Below are the code and all the weights of a small trained network. Each question names an input and a class and asks about switching units off, where a switched-off unit gives its printed mean instead of its output.

import numpy as np


def w(rows, s, z=0):
    codes = np.array(rows[::2]) - 128.0
    scale = np.full(codes.shape[1], s)
    scale[-1] = z or s
    return codes * scale


def f(y):
    return y / 2 * (1 + np.tanh(0.7978845608 * (y + 0.044715 * y**3)))


def log_softmax(a):
    a = a - a.max(-1, keepdims=True)
    return a - np.log(np.exp(a).sum(-1, keepdims=True))


def net(x, mask):
    res = np.array(x, float).reshape(1, 7) / 4 @ E
    y = f(res @ A[0][:, :-1].T + A[0][:, -1])
    res = res + np.where(mask, y, B[0][:, -1]) @ B[0][:, :-1]
    return log_softmax(res[-1] @ U[:, :-1].T + U[:, -1])


A, B = {}, {}
E = w([
[79,169,101,146,153],'x0',
[126,123,127,133,128],'x1',
[110,78,179,125,227],'x2',
[147,113,138,120,121],'x3',
[80,82,255,224,68],'x4',
[173,134,172,94,120],'x5',
[238,199,81,227,172],'x6',
],0.0078)
A[0] = w([
[86,115,127,106,115,31],'N0',
[72,109,147,90,166,110],'N1',
[96,149,100,103,41,211],'N2',
[111,132,166,44,94,105],'N3',
[158,159,145,79,137,132],'N4',
[131,72,130,77,93,175],'N5',
[113,106,130,149,179,134],'N6',
[107,69,185,138,103,216],'N7',
[115,136,87,90,175,71],'N8',
[130,194,102,113,12,168],'N9',
[200,88,78,208,167,117],'N10',
[135,143,92,94,141,65],'N11',
[166,101,175,94,182,209],'N12',
[190,69,112,145,113,184],'N13',
[134,72,112,109,220,107],'N14',
[131,96,153,178,113,41],'N15',
[111,136,157,159,98,46],'N16',
[151,119,106,165,135,45],'N17',
[179,102,142,109,97,192],'N18',
[113,97,148,176,114,166],'N19',
[136,128,80,95,145,41],'N20',
[94,137,170,168,152,115],'N21',
[113,83,106,167,107,71],'N22',
[170,172,148,156,142,54],'N23',
[164,154,124,153,140,35],'N24',
[222,153,126,128,198,188],'N25',
[141,140,142,120,104,205],'N26',
[90,80,105,56,115,99],'N27',
[200,158,139,127,114,156],'N28',
[110,163,82,138,115,149],'N29',
[131,186,95,67,118,60],'N30',
[106,174,204,167,112,60],'N31',
[158,141,114,118,45,145],'N32',
[116,193,214,173,80,54],'N33',
[184,41,155,148,121,252],'N34',
[164,112,97,108,140,34],'N35',
[151,81,52,94,172,44],'N36',
[168,128,150,107,121,64],'N37',
[127,139,152,126,122,7],'N38',
],0.011,0.0041)
B[0] = w([
[141,181,232,87,92,144],'N0',
[104,180,173,200,164,192],'N1',
[145,171,133,205,220,227],'N2',
[77,164,173,130,103,202],'N3',
[89,95,77,104,92,157],'N4',
[51,166,182,163,136,201],'N5',
[142,130,90,155,196,149],'N6',
[88,119,78,112,158,253],'N7',
[161,103,98,98,104,172],'N8',
[212,83,63,254,218,238],'N9',
[54,216,239,151,60,201],'N10',
[189,110,122,64,70,157],'N11',
[129,90,65,231,158,190],'N12',
[61,218,124,102,192,162],'N13',
[193,10,84,138,192,179],'N14',
[135,110,114,35,59,152],'N15',
[200,93,83,72,48,151],'N16',
[115,191,196,67,92,129],'N17',
[113,134,83,91,177,171],'N18',
[192,139,72,73,121,187],'N19',
[195,69,134,34,59,157],'N20',
[213,47,55,122,132,170],'N21',
[150,131,125,84,67,134],'N22',
[103,151,189,148,32,150],'N23',
[58,128,209,88,55,141],'N24',
[66,135,110,191,115,231],'N25',
[121,126,95,137,170,165],'N26',
[77,202,212,173,78,206],'N27',
[97,131,155,131,149,183],'N28',
[123,94,133,163,141,169],'N29',
[191,65,139,128,41,183],'N30',
[196,87,103,70,66,182],'N31',
[164,85,67,176,224,187],'N32',
[153,87,102,41,55,202],'N33',
[125,169,45,99,166,209],'N34',
[160,127,166,57,75,138],'N35',
[126,62,132,63,13,182],'N36',
[106,145,107,60,113,126],'N37',
[165,110,182,114,84,112],'N38',
],0.0055,0.0073)
U = w([
[163,68,109,10,34,57],'0',
[97,157,109,119,185,239],'1',
[137,119,114,160,235,135],'2',
[96,186,106,98,195,214],'3',
[44,255,225,100,93,2],'4',
],0.0078,0.0052)

Each question gives the input, the list of numbers given to net, and the class t.
The units are the neurons (one row each of A and B). Each row of codes is followed by its name. A weight is (code - 128) times the scale printed after its matrix; where a second scale follows, it is the last column's (A, B and U).
mask holds one flag per neuron, in row order. A switched-off neuron (its flag False) gives its mean, the last column of its row in B, instead of its output. The means were averaged over made-up inputs and are rounded, as every weight is.
A unit's drop is (log p(t) with every unit on - log p(t) with that unit switched off) / (log p(t) with every unit on - log p(t) with every unit switched off).
The circuit of an input: a set's keep is (log p(t) with only the set's units on - log p(t) with every unit switched off) / (log p(t) with every unit on - log p(t) with every unit switched off). Starting from the 12 units with the biggest drops (on a tie, the unit counted first), units are removed one at a time, each time the one whose removal leaves the highest keep (on an exact tie, the one counted first), for as long as the keep stays at least 0.8.
circuit, biggest first: the units of the circuit, biggest drop first
most important unit: the unit with the biggest drop
top k neurons: the k neurons with the biggest drops, biggest first
drop of u: that unit's drop, to one decimal
input [-4,5,3,-1,3,4,7], class 4: circuit, biggest first	N10; N9
input [1,-6,-3,-3,7,-4,7], class 0: circuit, biggest first	N33; N31; N15
input [-6,4,7,6,-7,-3,3], class 0: circuit, biggest first	N36
input [0,6,-7,0,4,1,-7], class 2: top 3 neurons	N9; N2; N32
input [5,-7,-6,-5,6,3,4], class 0: top 3 neurons	N33; N31; N16
input [4,-8,-5,0,-6,6,6], class 0: circuit, biggest first	N30; N20
input [-3,4,-4,-3,7,4,6], class 0: circuit, biggest first	N33; N31
input [4,5,1,2,-7,-8,-5], class 0: circuit, biggest first	N36; N20
input [7,6,-4,5,-5,-6,-8], class 4: circuit, biggest first	N27; N0
input [-8,7,-8,-3,6,-1,-3], class 2: top 3 neurons	N9; N2; N32
input [-4,0,-7,-6,3,-8,-7], class 2: top 2 neurons	N9; N2
input [-5,-8,-7,-4,6,8,1], class 2: top 3 neurons	N9; N32; N2
input [1,-7,5,-8,8,0,-8], class 0: top 3 neurons	N21; N31; N33
input [4,-4,7,1,-5,3,-8], class 4: most important unit	N27
input [6,6,-1,4,-7,-8,8], class 4: top 2 neurons	N10; N25
input [-3,7,-8,-5,-6,-5,0], class 2: top 3 neurons	N9; N2; N32
input [-2,0,6,0,3,5,8], class 4: drop of N10	0.7
input [5,0,-8,0,0,0,-3], class 2: drop of N16	0.0
input [-7,-4,5,6,7,3,6], class 0: drop of N21	0.1
input [-5,6,-4,5,5,-2,6], class 4: circuit, biggest first	N10
input [1,-1,6,1,-6,1,8], class 4: drop of N10	0.6
